Here is a tiny trained network, its code and every weight. The questions are about switching its units off for an input and a target symbol, where a switched-off unit gives its printed mean instead of its output.

import numpy as np


def w(rows, s, z=0):
    codes = np.array(rows[::2]) - 128.0
    scale = np.full(codes.shape[1], s)
    scale[-1] = z or s
    return codes * scale


def f(y):
    return y / 2 * (1 + np.tanh(0.7978845608 * (y + 0.044715 * y**3)))


def softmax(a):
    e = np.exp(a - a.max(-1, keepdims=True))
    return e / e.sum(-1, keepdims=True)


def log_softmax(a):
    a = a - a.max(-1, keepdims=True)
    return a - np.log(np.exp(a).sum(-1, keepdims=True))


def net(x, mask):
    ids = ['γδθλπσφ'.index(c) for c in x.split()]
    T = len(ids)
    res = E[ids] + P[:T]
    r = res
    for j in range(2):
        rows = slice(4 * j, 4 * j + 4)
        q, k, v = (r @ M[0][rows].T for M in (Q, K, V))
        z = softmax(np.where(np.tri(T) > 0, q @ k.T / 4**0.5, -1e9)) @ v
        o = O[0][rows]
        res = res + np.where(mask[j], z, o[:, -1]) @ o[:, :-1]
    y = f(res @ A[0][:, :-1].T + A[0][:, -1])
    res = res + np.where(mask[2:10], y, B[0][:, -1]) @ B[0][:, :-1]
    return log_softmax(res[-1] @ U[:, :-1].T + U[:, -1])


Q, K, V, O, A, B = {}, {}, {}, {}, {}, {}
E = w([
[64,177,94,134,43,221,3,141],'γ',
[98,88,176,32,179,106,68,138],'δ',
[111,161,39,96,71,191,127,181],'θ',
[186,212,141,81,212,132,64,183],'λ',
[126,66,228,192,51,163,203,90],'π',
[97,176,3,115,3,32,55,111],'σ',
[182,156,165,32,122,126,146,101],'φ',
],0.017)
P = w([
[47,123,175,151,58,28,104,190],'0',
[102,136,85,83,149,126,45,99],'1',
[150,121,72,69,152,139,66,80],'2',
[137,120,61,82,162,148,146,96],'3',
[135,139,91,109,166,132,202,125],'4',
[113,153,131,108,175,138,254,137],'5',
[97,185,107,140,116,37,219,182],'6',
],0.0065)
Q[0] = w([
[155,212,89,60,142,137,59,174],'h1',
[151,166,126,196,197,133,125,147],'h1',
[151,120,167,171,156,61,131,66],'h1',
[148,121,154,162,97,171,102,148],'h1',
[143,181,175,159,153,142,155,125],'h2',
[169,96,184,251,164,152,188,142],'h2',
[94,73,139,198,113,144,162,176],'h2',
[182,192,89,36,144,95,120,120],'h2',
],0.012)
K[0] = w([
[157,135,121,115,238,252,99,183],'h1',
[98,194,117,119,193,85,84,176],'h1',
[142,169,106,116,88,88,98,136],'h1',
[159,110,113,158,150,121,148,84],'h1',
[125,83,146,161,69,79,180,142],'h2',
[92,136,204,138,119,190,127,189],'h2',
[119,149,215,128,130,107,249,208],'h2',
[93,156,72,113,125,87,108,136],'h2',
],0.011)
V[0] = w([
[178,113,173,162,129,230,188,124],'h1',
[106,76,105,45,85,163,118,144],'h1',
[134,157,119,158,71,128,71,137],'h1',
[122,156,69,148,93,105,146,203],'h1',
[109,215,131,159,139,138,162,105],'h2',
[94,119,150,175,53,63,198,83],'h2',
[120,201,106,184,184,66,164,75],'h2',
[115,137,141,97,161,176,117,255],'h2',
],0.0087)
O[0] = w([
[143,68,106,148,24,53,103,151,47],'h1',
[47,139,143,77,70,121,244,169,255],'h1',
[65,212,110,176,93,167,130,111,243],'h1',
[195,70,112,88,111,251,142,135,171],'h1',
[230,172,102,186,32,76,131,129,110],'h2',
[158,153,11,59,191,134,76,94,146],'h2',
[153,194,20,12,226,173,2,67,43],'h2',
[152,86,103,148,221,174,197,252,86],'h2',
],0.0057,0.0061)
A[0] = w([
[134,138,176,156,137,149,99,151,2],'n1',
[124,156,216,180,136,144,139,6,229],'n2',
[116,121,144,153,128,145,141,198,7],'n3',
[97,123,125,130,179,87,156,84,88],'n4',
[169,114,135,88,121,114,183,129,173],'n5',
[124,171,93,131,174,157,148,92,62],'n6',
[97,119,181,129,111,128,88,120,136],'n7',
[143,154,151,182,53,192,119,97,174],'n8',
],0.013,0.0018)
B[0] = w([
[137,133,52,189,150,177,118,76,148],'n1',
[152,103,93,83,185,115,106,131,172],'n2',
[162,53,171,148,106,151,101,2,201],'n3',
[171,189,139,146,106,163,128,152,135],'n4',
[155,193,113,176,226,152,102,147,154],'n5',
[118,64,59,101,117,77,114,142,163],'n6',
[163,167,88,168,190,16,199,82,170],'n7',
[132,156,88,107,83,103,164,162,249],'n8',
],0.0088,0.015)
U = w([
[158,149,96,131,94,166,187,86,4],'γ',
[31,35,143,88,153,138,136,100,131],'δ',
[166,35,196,13,22,206,109,152,169],'θ',
[186,81,91,149,138,190,63,122,136],'λ',
[207,19,94,107,90,75,146,189,115],'π',
[113,102,108,14,113,184,78,90,109],'σ',
[163,202,138,46,125,158,165,253,250],'φ',
],0.0063,0.0043)

Each question gives the input, a string of symbols that net reads in full, and the target symbol t.
The units are the heads (4 rows each of Q, K, V and O) and the neurons (one row each of A and B). Each row of codes is followed by its name. A weight is (code - 128) times the scale printed after its matrix; where a second scale follows, it is the last column's (O, A, B and U).
mask holds one flag per unit, heads first, then neurons. A switched-off unit (its flag False) gives its mean, the last column of its rows in O or B, instead of its output. The means were averaged over made-up inputs and are rounded, as every weight is.
A unit's drop is (log p(t) with every unit on - log p(t) with that unit switched off) / (log p(t) with every unit on - log p(t) with every unit switched off).
The circuit of an input: a set's keep is (log p(t) with only the set's units on - log p(t) with every unit switched off) / (log p(t) with every unit on - log p(t) with every unit switched off). Starting from all 10 units, units are removed one at a time, each time the one whose removal leaves the highest keep (on an exact tie, the one counted first), for as long as the keep stays at least 0.8.
circuit, biggest first: the units of the circuit, biggest drop first
top k neurons: the k neurons with the biggest drops, biggest first
which heads matter: for each layer, one digit per head in row order, 1 if its drop is at least 0.15 and else 0, layers parted by /
drop when u is switched off: that unit's drop, to one decimal
input γ σ γ φ, target σ: circuit, biggest first => (h2)
input π δ δ γ, target δ: circuit, biggest first => (h2 h1)
input π σ γ λ, target σ: which heads matter => 01
input γ θ π π π γ θ, target π: which heads matter => 11
input γ λ π θ σ σ, target σ: which heads matter => 01
input δ δ φ φ, target φ: which heads matter => 10
input γ π δ, target δ: which heads matter => 01
input θ θ σ θ π, target σ: which heads matter => 11
input θ σ θ γ φ φ λ, target σ: circuit, biggest first => (h2 n8)
input δ π γ π θ φ λ, target λ: which heads matter => 11
input θ δ π γ θ θ, target θ: top 3 neurons => (n3 n7 n1)
input γ σ γ γ, target φ: top 2 neurons => (n3 n8)
input δ θ λ θ π σ π, target φ: top 4 neurons => (n3 n8 n1 n5)
input δ γ θ γ π, target π: circuit, biggest first => (h1)
input θ γ π γ, target π: drop when n7 is switched off => 0.2
input δ λ θ π δ λ λ, target λ: drop when h1 is switched off => 0.2
input σ π φ δ γ γ, target φ: drop when n3 is switched off => 1.1
input φ π φ σ θ π, target φ: drop when h2 is switched off => 0.1
